[[ 39  10  17  38  12 -11   5  14  19 -26 -31 -34 -30  17   5 -26]
 [-11  20  41 -12  -3   6  14 -11  -6 -23 -26 -33 -30  33 -10  51]
 [ 31 -19 -32  32  29 -39  37  30  34  20  18   7   8   9  16 -46]
 [ 17 -18 -24  19  22 -20  -6  32  26   2   4  -4  -6 -12   3  64]
 [-10  -6  -1  -9  15 -19  36   9  13  10  10  -5  -4  24  -1  47]]
:
[[ 39  17  12   5  19 -31 -30   5]
 [-11  41  -3  14  -6 -26 -30 -10]
 [ 31 -32  29  37  34  18   8  16]
 [ 17 -24  22  -6  26   4  -6   3]
 [-10  -1  15  36  13  10  -4  -1]]

[[ 11  12  23   1]
 [ 25 -35 -28 -47]
 [  8  52  18 -10]
 [ 30 -22   6  46]
 [-25  -6  19   6]
 [  2   0   1  -2]
 [ -2   3  16 -20]
 [ -6   6   5  12]]
:
[[ 11  23]
 [ 25 -28]
 [  8  18]
 [ 30   6]
 [-25  19]
 [  2   1]
 [ -2  16]
 [ -6   5]]

[[  8 -12  29  -2 -23 -31  32 -32]
 [ -8  21   9   1 -14  -6 -21  39]
 [ 18  17 -37  10  34  16 -17  -1]
 [ 13  15  21 -31   5 -17  20 -11]
 [ 35 -55  -6  11  15   3 -15  25]
 [-34  16  10  11 -16 -17  22  -5]
 [ 26  -2  13 -16  42 -26  25 -21]
 [ -3   3  -2 -13  50  12   4 -16]
 [-14   9  36   1   1  26 -35  31]
 [ 31  20 -27  14  29  26 -27  24]
 [ 20  -7  35  -9 -17   2 -13  23]]
:
[[  8  29 -23  32]
 [ -8   9 -14 -21]
 [ 18 -37  34 -17]
 [ 13  21   5  20]
 [ 35  -6  15 -15]
 [-34  10 -16  22]
 [ 26  13  42  25]
 [ -3  -2  50   4]
 [-14  36   1 -35]
 [ 31 -27  29 -27]
 [ 20  35 -17 -13]]

[[-10   4   9  -1   0  -7 -10  -6   1 -13   2 -12  18  -4 -19]
 [  1  -5  -4  10   5  19  -5   4   5  -5  11   0 -16  18   8]
 [ 29  -6 -18  -9 -10 -12  23  29  53  40 -20  30 -21 -13  45]
 [ 30   4   2  20  15  30  -4  29  57  40  45   3  -1  35  49]
 [ -8 -10  -4  24  20  28  11 -14  -5 -11  44  14  -6  29 -16]
 [ 15   3  -5 -17 -18 -19  -5  12   8   6 -26 -14   0 -22   7]]
:
[[-10   9   0 -10   1   2  18 -19]
 [  1  -4   5  -5   5  11 -16   8]
 [ 29 -18 -10  23  53 -20 -21  45]
 [ 30   2  15  -4  57  45  -1  49]
 [ -8  -4  20  11  -5  44  -6 -16]
 [ 15  -5 -18  -5   8 -26   0   7]]

[[ -9 -27   7   0   9]
 [ 15  47   4   6  -9]
 [  7  44   1   2 -16]
 [  2 -43   2   3   0]
 [ -9   3  -7  10  -7]
 [  0   8   1  -3   0]
 [  8  20  -7   0 -11]
 [ 13  19  -2  -5   4]]
:
[[ -9   7   9]
 [ 15   4  -9]
 [  7   1 -16]
 [  2   2   0]
 [ -9  -7  -7]
 [  0   1   0]
 [  8  -7 -11]
 [ 13  -2   4]]

[[-49  16  11   8 -12 -35  -7  -7 -48  16 -35 -27  -6 -27 -50]
 [  2 -22 -14   1  -2 -40 -30 -16 -23  -6 -30 -31  -7 -33 -22]]
:
[[-49  11 -12  -7 -48 -35  -6 -50]
 [  2 -14  -2 -30 -23 -30  -7 -22]]
---
[[-42   1  35  -5]
 [ 18 -16  47  18]
 [-47 -27 -31   0]
 [-15  27  -5  55]
 [  8 -29  -3  33]]
:
[[ 18 -16  47]
 [-47 -27 -31]]

[[ 10  -3 -45 -14]
 [-39  12 -17  34]
 [ -3 -13 -22  -8]
 [-58  -2  -1  22]]
:
[[-39  12 -17]
 [ -3 -13 -22]]

[[ 20  -3  62   6]
 [ 39   3  24  11]
 [-14 -15 -17   9]
 [  3  13  11  12]
 [ 26  -1  54  10]]
:
[[ 39   3  24]
 [-14 -15 -17]]

[[-15  -2  13 -20]
 [-60  -6 -11 -54]
 [-18  -2  -1  11]]
:
[[-60  -6 -11]
 [-18  -2  -1]]

[[-20  14 -30   2]
 [-17  -2 -10  17]
 [ -7  14 -19 -10]
 [  4 -63 -13   5]]
:
[[-17  -2 -10]
 [ -7  14 -19]]

[[  7  58  56]
 [  1  19  18]
 [-10  57  58]]
:
[[  1  19  18]
 [-10  57  58]]

[[ 10 -27   5 -28 -18]
 [-32  -9  24  -6  -7]
 [ -4  -5  58  15  -5]
 [-28  -4  45  12 -12]]
:
[[-32  -9  24]
 [ -4  -5  58]]

[[ 13 -40 -19   0]
 [ 26  31  27  23]
 [ 19  55  58  26]]
:
[[26 31 27]
 [19 55 58]]
